Here is a tiny trained network, its code and every weight. The questions are about switching its units off for an input and a class, where a switched-off unit gives its printed mean instead of its output.

import numpy as np


def w(rows, s, z=0):
    codes = np.array(rows[::2]) - 128.0
    scale = np.full(codes.shape[1], s)
    scale[-1] = z or s
    return codes * scale


def f(y):
    return np.maximum(y, 0)


def log_softmax(a):
    a = a - a.max(-1, keepdims=True)
    return a - np.log(np.exp(a).sum(-1, keepdims=True))


def net(x, mask):
    res = np.array(x, float).reshape(1, 7) / 4 @ E
    y = f(res @ A[0][:, :-1].T + A[0][:, -1])
    res = res + np.where(mask, y, B[0][:, -1]) @ B[0][:, :-1]
    return log_softmax(res[-1] @ U[:, :-1].T + U[:, -1])


A, B = {}, {}
E = w([
[199,128,110,97,143,95,147,104,95,98,45,138],'x0',
[168,94,157,117,206,157,113,177,121,164,131,131],'x1',
[117,58,153,106,186,98,84,156,202,52,204,182],'x2',
[99,151,159,94,103,108,87,126,199,211,131,130],'x3',
[121,142,159,168,132,110,155,74,119,146,169,158],'x4',
[124,70,4,157,168,162,79,119,150,146,109,73],'x5',
[196,163,95,118,65,166,156,172,164,143,125,134],'x6',
],0.011)
A[0] = w([
[206,175,176,127,95,91,162,157,139,73,99,169,23],'N0',
[218,81,63,102,157,173,109,171,192,139,142,149,200],'N1',
[68,132,129,226,140,131,130,34,150,140,202,36,162],'N2',
[63,70,166,119,179,78,123,120,181,94,164,190,186],'N3',
[104,75,133,137,175,158,93,199,148,190,185,117,250],'N4',
[118,44,106,141,131,141,36,169,159,143,173,108,181],'N5',
[191,200,153,130,2,119,170,112,74,122,162,121,118],'N6',
[83,80,54,126,57,134,118,214,199,53,195,165,254],'N7',
[168,98,88,88,172,70,74,107,159,86,85,97,152],'N8',
[65,111,176,96,183,94,61,89,163,68,217,188,150],'N9',
[163,83,73,159,227,184,190,111,73,108,140,66,154],'N10',
],0.008,0.0025)
B[0] = w([
[99,71,110,59,105,138,131,145,77,66,141,159,190],'N0',
[157,144,45,4,105,71,146,218,164,229,120,77,214],'N1',
[84,88,103,152,129,124,46,107,44,136,125,193,211],'N2',
[126,133,150,215,194,231,120,103,60,216,55,150,236],'N3',
[210,160,183,119,129,141,195,132,152,160,96,48,226],'N4',
[175,169,131,50,109,114,122,150,240,123,228,62,219],'N5',
[179,191,149,143,154,117,165,99,155,78,188,48,214],'N6',
[196,23,66,73,65,78,63,141,148,204,130,117,237],'N7',
[192,182,181,136,120,157,169,88,125,146,128,67,188],'N8',
[90,170,202,214,133,208,143,60,69,87,132,255,255],'N9',
[107,62,153,148,82,165,130,96,60,146,86,190,217],'N10',
],0.0089,0.013)
U = w([
[243,174,99,47,131,86,120,184,183,102,124,10,250],'0',
[163,212,142,236,150,224,137,152,135,83,103,117,32],'1',
[22,88,116,190,124,173,82,154,73,115,86,254,139],'2',
],0.0085,0.0026)

Each question gives the input, the list of numbers given to net, and the class t.
The units are the neurons (one row each of A and B). Each row of codes is followed by its name. A weight is (code - 128) times the scale printed after its matrix; where a second scale follows, it is the last column's (A, B and U).
mask holds one flag per neuron, in row order. A switched-off neuron (its flag False) gives its mean, the last column of its row in B, instead of its output. The means were averaged over made-up inputs and are rounded, as every weight is.
A unit's drop is (log p(t) with every unit on - log p(t) with that unit switched off) / (log p(t) with every unit on - log p(t) with every unit switched off).
The circuit of an input: a set's keep is (log p(t) with only the set's units on - log p(t) with every unit switched off) / (log p(t) with every unit on - log p(t) with every unit switched off). Starting from all 11 units, units are removed one at a time, each time the one whose removal leaves the highest keep (on an exact tie, the one counted first), for as long as the keep stays at least 0.8.
circuit, biggest first: the units of the circuit, biggest drop first
most important unit: the unit with the biggest drop
top k neurons: the k neurons with the biggest drops, biggest first
drop of u: that unit's drop, to one decimal
input [-8,2,6,-3,-5,4,-7], class 1: top neuron -> [N9]
input [1,-7,-7,1,0,-6,-1], class 0: top 4 neurons -> [N9; N3; N6; N10]
input [1,7,6,0,-1,2,-5], class 1: top 2 neurons -> [N9; N3]
input [-4,1,4,2,-4,2,-3], class 0: top 2 neurons -> [N5; N7]
input [7,-5,5,-7,8,-2,6], class 0: top 3 neurons -> [N9; N6; N3]
input [-5,-3,-4,4,-4,5,-7], class 0: top 3 neurons -> [N9; N5; N3]
input [8,6,8,-5,-3,-8,4], class 2: top 3 neurons -> [N0; N5; N4]
input [-6,-7,-4,-8,6,-1,-3], class 2: top 2 neurons -> [N2; N4]
input [1,-2,4,-8,6,-2,6], class 0: top 4 neurons -> [N9; N6; N2; N3]
input [-6,8,7,6,-6,-7,-3], class 1: circuit, biggest first -> [N9; N4]
input [3,-3,-7,-4,6,-4,-2], class 0: top 4 neurons -> [N9; N3; N6; N10]
input [-6,3,6,-6,-5,5,-3], class 0: top 3 neurons -> [N5; N7; N1]
input [1,4,-6,0,1,5,-2], class 2: top 3 neurons -> [N10; N6; N5]
input [-7,2,7,4,-4,7,-5], class 0: most important unit -> N5
input [-8,6,-5,1,2,-1,6], class 0: drop of N9 -> 1.0
input [1,6,-8,0,-2,3,0], class 2: drop of N10 -> 1.1
input [3,1,-7,-4,6,3,-6], class 2: drop of N3 -> 0.0
